Below is a small trained network, with its code and all its weights. Each question gives an input and a class and asks what happens when units are switched off, that is, made to give their printed mean instead of their output.

import numpy as np


def w(rows, s, z=0):
    codes = np.array(rows[::2]) - 128.0
    scale = np.full(codes.shape[1], s)
    scale[-1] = z or s
    return codes * scale


def norm(h):
    return h / np.sqrt((h * h).mean(-1, keepdims=True) + 1e-5)


def f(y):
    return np.maximum(y, 0)


def log_softmax(a):
    a = a - a.max(-1, keepdims=True)
    return a - np.log(np.exp(a).sum(-1, keepdims=True))


def net(x, mask):
    res = np.array(x, float).reshape(1, 7) / 4 @ E
    u = 0
    for l in range(3):
        y = f(norm(res) @ A[l][:, :-1].T + A[l][:, -1])
        res = res + np.where(mask[u : u + 9], y, B[l][:, -1]) @ B[l][:, :-1]
        u += 9
    return log_softmax(norm(res)[-1] @ U[:, :-1].T + U[:, -1])


A, B = {}, {}
E = w([
[129,127,128,128,129,127,129],'x0',
[120,137,202,176,86,248,250],'x1',
[126,130,130,130,127,129,125],'x2',
[150,110,78,127,2,61,119],'x3',
[42,148,71,50,106,165,139],'x4',
[199,80,54,131,131,238,62],'x5',
[59,52,92,205,137,115,139],'x6',
],0.008)
A[0] = w([
[74,145,92,85,49,153,127,45],'0.n1',
[158,109,113,140,77,153,143,114],'0.n2',
[148,108,108,132,8,93,136,1],'0.n3',
[200,130,150,207,78,94,117,38],'0.n4',
[200,186,142,74,55,120,133,72],'0.n5',
[113,149,146,132,77,67,162,69],'0.n6',
[141,144,152,145,49,160,172,4],'0.n7',
[162,112,95,143,74,164,91,61],'0.n8',
[81,101,78,220,76,113,128,54],'0.n9',
],0.018,0.0071)
B[0] = w([
[183,104,69,71,201,72,226,236],'0.n1',
[146,115,99,152,110,178,145,215],'0.n2',
[63,238,123,187,252,119,84,244],'0.n3',
[206,100,91,94,198,64,214,231],'0.n4',
[104,89,225,60,133,162,59,255],'0.n5',
[141,174,133,135,36,129,138,235],'0.n6',
[107,86,153,186,99,181,209,224],'0.n7',
[166,165,70,151,61,183,100,213],'0.n8',
[107,79,245,46,136,171,58,247],'0.n9',
],0.021,0.0062)
A[1] = w([
[160,105,58,144,72,166,87,80],'1.n1',
[84,203,126,181,226,170,105,94],'1.n2',
[84,57,133,154,146,121,97,110],'1.n3',
[74,122,70,60,124,125,155,94],'1.n4',
[132,121,60,101,72,6,18,63],'1.n5',
[88,179,167,130,36,41,158,93],'1.n6',
[73,106,141,143,121,69,149,56],'1.n7',
[192,100,145,162,142,80,140,4],'1.n8',
[104,117,113,170,53,151,181,29],'1.n9',
],0.021,0.0036)
B[1] = w([
[123,144,67,116,60,87,77,176],'1.n1',
[139,235,179,166,112,106,143,245],'1.n2',
[165,118,154,94,145,171,123,160],'1.n3',
[206,107,128,119,154,83,118,181],'1.n4',
[47,51,184,253,171,152,170,185],'1.n5',
[182,145,35,137,68,163,72,192],'1.n6',
[155,126,107,99,118,137,78,154],'1.n7',
[145,135,97,101,157,72,130,165],'1.n8',
[66,92,134,194,169,87,109,172],'1.n9',
],0.024,0.012)
A[2] = w([
[120,132,54,52,178,96,209,84],'2.n1',
[138,181,54,129,44,147,88,43],'2.n2',
[184,79,149,149,172,108,132,119],'2.n3',
[104,128,125,76,134,108,188,72],'2.n4',
[118,78,85,126,105,145,117,76],'2.n5',
[62,63,143,203,117,166,251,68],'2.n6',
[134,98,208,118,130,144,54,109],'2.n7',
[94,130,171,57,89,135,125,20],'2.n8',
[101,103,204,68,121,174,64,4],'2.n9',
],0.017,0.0031)
B[2] = w([
[172,56,89,123,157,5,160,196],'2.n1',
[87,93,49,182,47,140,91,247],'2.n2',
[68,147,31,54,106,51,189,224],'2.n3',
[188,134,60,141,141,100,85,154],'2.n4',
[116,218,184,135,86,107,193,172],'2.n5',
[7,40,201,187,218,89,57,255],'2.n6',
[85,130,92,31,86,225,128,218],'2.n7',
[199,75,132,96,153,234,133,152],'2.n8',
[111,55,184,27,118,187,148,197],'2.n9',
],0.014,0.0084)
U = w([
[29,39,163,193,168,130,129,253],'0',
[144,133,28,144,21,145,65,133],'1',
[150,231,188,133,149,126,151,130],'2',
[188,85,67,49,181,33,180,52],'3',
[116,86,172,6,119,211,110,76],'4',
],0.013,0.002)

Each question gives the input, the list of numbers given to net, and the class t.
The units are the neurons (one row each of A and B). Each row of codes is followed by its name. A weight is (code - 128) times the scale printed after its matrix; where a second scale follows, it is the last column's (A, B and U).
mask holds one flag per neuron, layer by layer. A switched-off neuron (its flag False) gives its mean, the last column of its row in B, instead of its output. The means were averaged over made-up inputs and are rounded, as every weight is.
A unit's drop is (log p(t) with every unit on - log p(t) with that unit switched off) / (log p(t) with every unit on - log p(t) with every unit switched off).
The circuit of an input: a set's keep is (log p(t) with only the set's units on - log p(t) with every unit switched off) / (log p(t) with every unit on - log p(t) with every unit switched off). Starting from the 12 units with the biggest drops (on a tie, the unit counted first), units are removed one at a time, each time the one whose removal leaves the highest keep (on an exact tie, the one counted first), for as long as the keep stays at least 0.8.
units of the circuit, in order: the units of the circuit, biggest drop first
most important unit: the unit with the biggest drop
k most important neurons: the k neurons with the biggest drops, biggest first
k most important neurons of layer l: the k neurons of layer l with the biggest drops, biggest first
input [-5,-8,-4,0,-8,1,-7], class 0: units of the circuit, in order => 1.n5
input [0,-7,-7,-1,-7,7,-2], class 0: units of the circuit, in order => 1.n5, 0.n7
input [7,-8,5,0,-5,-7,-7], class 0: 3 most important neurons => 1.n5, 0.n7, 0.n9
input [1,4,6,6,-6,4,-7], class 4: 2 most important neurons of layer 0 => 0.n5, 0.n1
input [4,-5,-7,-1,6,-8,-6], class 1: 2 most important neurons => 1.n6, 0.n6
input [0,-6,2,2,4,-8,7], class 1: 3 most important neurons => 1.n6, 0.n6, 0.n5
input [-5,-5,7,-7,4,4,1], class 2: 4 most important neurons of layer 0 => 0.n9, 0.n5, 0.n1, 0.n8
input [2,5,-6,5,-7,-6,6], class 3: 3 most important neurons => 0.n4, 0.n5, 1.n2
input [6,-8,5,-7,0,-1,-6], class 0: units of the circuit, in order => 0.n7, 1.n5, 0.n3, 0.n9
input [1,-8,-8,-6,-4,7,-8], class 0: 2 most important neurons of layer 1 => 1.n5, 1.n6
input [8,7,3,5,8,-2,-4], class 3: 4 most important neurons => 0.n1, 1.n5, 1.n4, 2.n1
input [5,2,1,1,-8,-7,8], class 3: 2 most important neurons of layer 0 => 0.n4, 0.n5
input [6,-5,-4,6,-5,-7,6], class 1: 2 most important neurons => 1.n6, 0.n6
input [1,-6,-6,-7,-1,4,1], class 2: units of the circuit, in order => 1.n2
input [-6,6,5,8,5,-5,3], class 2: 3 most important neurons => 0.n3, 1.n2, 1.n5
input [-3,-8,-3,5,6,-1,1], class 0: 2 most important neurons => 1.n5, 0.n4
input [1,0,-8,-1,-4,-6,2], class 1: units of the circuit, in order => 1.n6, 0.n6
input [4,-2,-8,3,2,1,1], class 2: 2 most important neurons => 0.n3, 1.n2
input [7,-6,1,-5,7,-7,-7], class 1: 2 most important neurons of layer 1 => 1.n6, 1.n8
input [-2,0,-2,-3,6,5,2], class 3: most important unit => 0.n1
input [6,2,-2,7,-1,-6,7], class 2: units of the circuit, in order => 0.n3, 1.n2
input [4,-6,1,1,-7,5,4], class 3: 3 most important neurons of layer 1 => 1.n8, 1.n1, 1.n9
input [-5,-2,0,-8,-5,-8,6], class 1: 2 most important neurons of layer 0 => 0.n9, 0.n3
input [7,4,-4,3,-6,-5,7], class 4: 3 most important neurons => 0.n9, 0.n1, 1.n4
input [4,7,-4,-5,8,-3,2], class 3: 3 most important neurons => 0.n3, 1.n4, 0.n1
